Below are the code and all the weights of a small trained network. Each question names an input and a class and asks about switching units off, where a switched-off unit gives its printed mean instead of its output.

import numpy as np


def w(rows, s, z=0):
    codes = np.array(rows[::2]) - 128.0
    scale = np.full(codes.shape[1], s)
    scale[-1] = z or s
    return codes * scale


def f(y):
    return np.maximum(y, 0)


def log_softmax(a):
    a = a - a.max(-1, keepdims=True)
    return a - np.log(np.exp(a).sum(-1, keepdims=True))


def net(x, mask):
    res = np.array(x, float).reshape(1, 4) / 4 @ E
    y = f(res @ A[0][:, :-1].T + A[0][:, -1])
    res = res + np.where(mask, y, B[0][:, -1]) @ B[0][:, :-1]
    return log_softmax(res[-1] @ U[:, :-1].T + U[:, -1])


A, B = {}, {}
E = w([
[97,50,111,136,91,160,175,207,51,196],'x0',
[170,229,92,158,33,225,77,125,104,132],'x1',
[152,132,178,35,163,184,73,135,134,198],'x2',
[63,84,182,200,128,95,101,6,84,181],'x3',
],0.013)
A[0] = w([
[134,118,95,240,100,112,131,115,84,34,49],'neuron 1',
[84,169,103,229,101,101,156,118,119,60,95],'neuron 2',
[141,146,142,177,53,162,70,59,76,161,79],'neuron 3',
[223,149,75,52,142,116,102,191,145,113,71],'neuron 4',
[150,240,105,193,73,168,22,110,122,145,11],'neuron 5',
[162,196,195,191,170,131,97,85,216,77,88],'neuron 6',
[98,100,150,69,234,25,142,115,172,93,93],'neuron 7',
[119,238,139,97,166,92,47,60,151,40,116],'neuron 8',
[153,187,148,122,150,122,112,68,177,94,121],'neuron 9',
[115,147,90,231,95,54,183,132,148,91,63],'neuron 10',
[141,148,171,78,117,152,76,162,119,202,193],'neuron 11',
[226,229,59,151,71,195,122,176,138,120,22],'neuron 12',
[168,153,86,136,134,151,159,208,123,124,61],'neuron 13',
[116,129,211,82,127,149,61,89,144,222,105],'neuron 14',
[146,137,172,53,186,177,2,85,140,208,53],'neuron 15',
[83,31,86,141,56,184,126,165,12,160,148],'neuron 16',
[99,90,187,242,202,125,57,18,64,165,101],'neuron 17',
[183,129,19,45,173,137,181,164,182,52,6],'neuron 18',
],0.0085,0.0024)
B[0] = w([
[196,144,71,49,90,144,179,63,108,29,203],'neuron 1',
[215,133,60,92,70,128,220,90,139,37,205],'neuron 2',
[78,58,188,145,202,64,45,153,222,121,197],'neuron 3',
[129,214,78,98,75,44,101,89,172,138,197],'neuron 4',
[86,26,199,123,242,153,100,203,160,23,221],'neuron 5',
[72,188,97,200,134,197,148,174,25,193,204],'neuron 6',
[46,63,210,101,245,118,160,182,88,112,229],'neuron 7',
[81,173,63,161,121,252,131,177,1,194,220],'neuron 8',
[99,139,102,154,76,194,158,157,64,167,187],'neuron 9',
[203,113,122,72,95,107,194,81,117,44,208],'neuron 10',
[189,151,108,122,141,142,227,61,90,109,185],'neuron 11',
[125,57,210,124,187,93,56,177,139,60,224],'neuron 12',
[86,208,81,144,130,119,93,85,103,168,176],'neuron 13',
[176,150,37,84,90,153,169,63,186,76,194],'neuron 14',
[196,88,60,34,111,139,189,63,170,74,209],'neuron 15',
[123,180,87,211,154,226,161,227,58,195,222],'neuron 16',
[122,162,131,229,69,11,36,116,181,155,249],'neuron 17',
[99,175,91,186,102,51,52,122,223,145,208],'neuron 18',
],0.0075,0.018)
U = w([
[97,184,68,173,75,246,156,199,23,212,253],'0',
[206,143,70,41,76,165,186,62,143,83,26],'1',
[62,64,191,102,177,98,100,200,132,92,124],'2',
[109,197,97,181,58,63,30,105,187,165,60],'3',
],0.011,0.0016)

Each question gives the input, the list of numbers given to net, and the class t.
The units are the neurons (one row each of A and B). Each row of codes is followed by its name. A weight is (code - 128) times the scale printed after its matrix; where a second scale follows, it is the last column's (A, B and U).
mask holds one flag per neuron, in row order. A switched-off neuron (its flag False) gives its mean, the last column of its row in B, instead of its output. The means were averaged over made-up inputs and are rounded, as every weight is.
A unit's drop is (log p(t) with every unit on - log p(t) with that unit switched off) / (log p(t) with every unit on - log p(t) with every unit switched off).
The circuit of an input: a set's keep is (log p(t) with only the set's units on - log p(t) with every unit switched off) / (log p(t) with every unit on - log p(t) with every unit switched off). Starting from the 12 units with the biggest drops (on a tie, the unit counted first), units are removed one at a time, each time the one whose removal leaves the highest keep (on an exact tie, the one counted first), for as long as the keep stays at least 0.8.
units of the circuit, in order: the units of the circuit, biggest drop first
unit that matters most: the unit with the biggest drop
k most important neurons: the k neurons with the biggest drops, biggest first
drop of u: that unit's drop, to one decimal
input [1,2,-2,2], class 1: unit that matters most	neuron 7
input [0,1,8,8], class 1: 2 most important neurons	neuron 15; neuron 14
input [6,-6,7,-3], class 1: 3 most important neurons	neuron 8; neuron 6; neuron 15
input [-5,6,1,-3], class 2: 3 most important neurons	neuron 12; neuron 5; neuron 16
input [-6,8,-6,3], class 2: 2 most important neurons	neuron 5; neuron 3
input [-1,-5,-3,-6], class 3: 2 most important neurons	neuron 18; neuron 5
input [3,3,-6,5], class 1: 3 most important neurons	neuron 1; neuron 2; neuron 10
input [-5,1,-7,4], class 1: 4 most important neurons	neuron 2; neuron 1; neuron 10; neuron 16
input [8,-8,0,3], class 0: 2 most important neurons	neuron 16; neuron 5
input [6,7,-8,-8], class 1: 3 most important neurons	neuron 1; neuron 17; neuron 2
input [0,7,6,1], class 2: 3 most important neurons	neuron 5; neuron 3; neuron 12
input [6,-1,7,3], class 1: 3 most important neurons	neuron 15; neuron 14; neuron 8
input [-4,8,-3,0], class 2: 2 most important neurons	neuron 5; neuron 12
input [2,7,-4,6], class 2: units of the circuit, in order	neuron 5
input [-1,8,6,-8], class 2: drop of neuron 5	1.1
input [4,8,-5,-4], class 2: drop of neuron 12	0.4
input [-5,2,3,3], class 0: drop of neuron 8	0.1
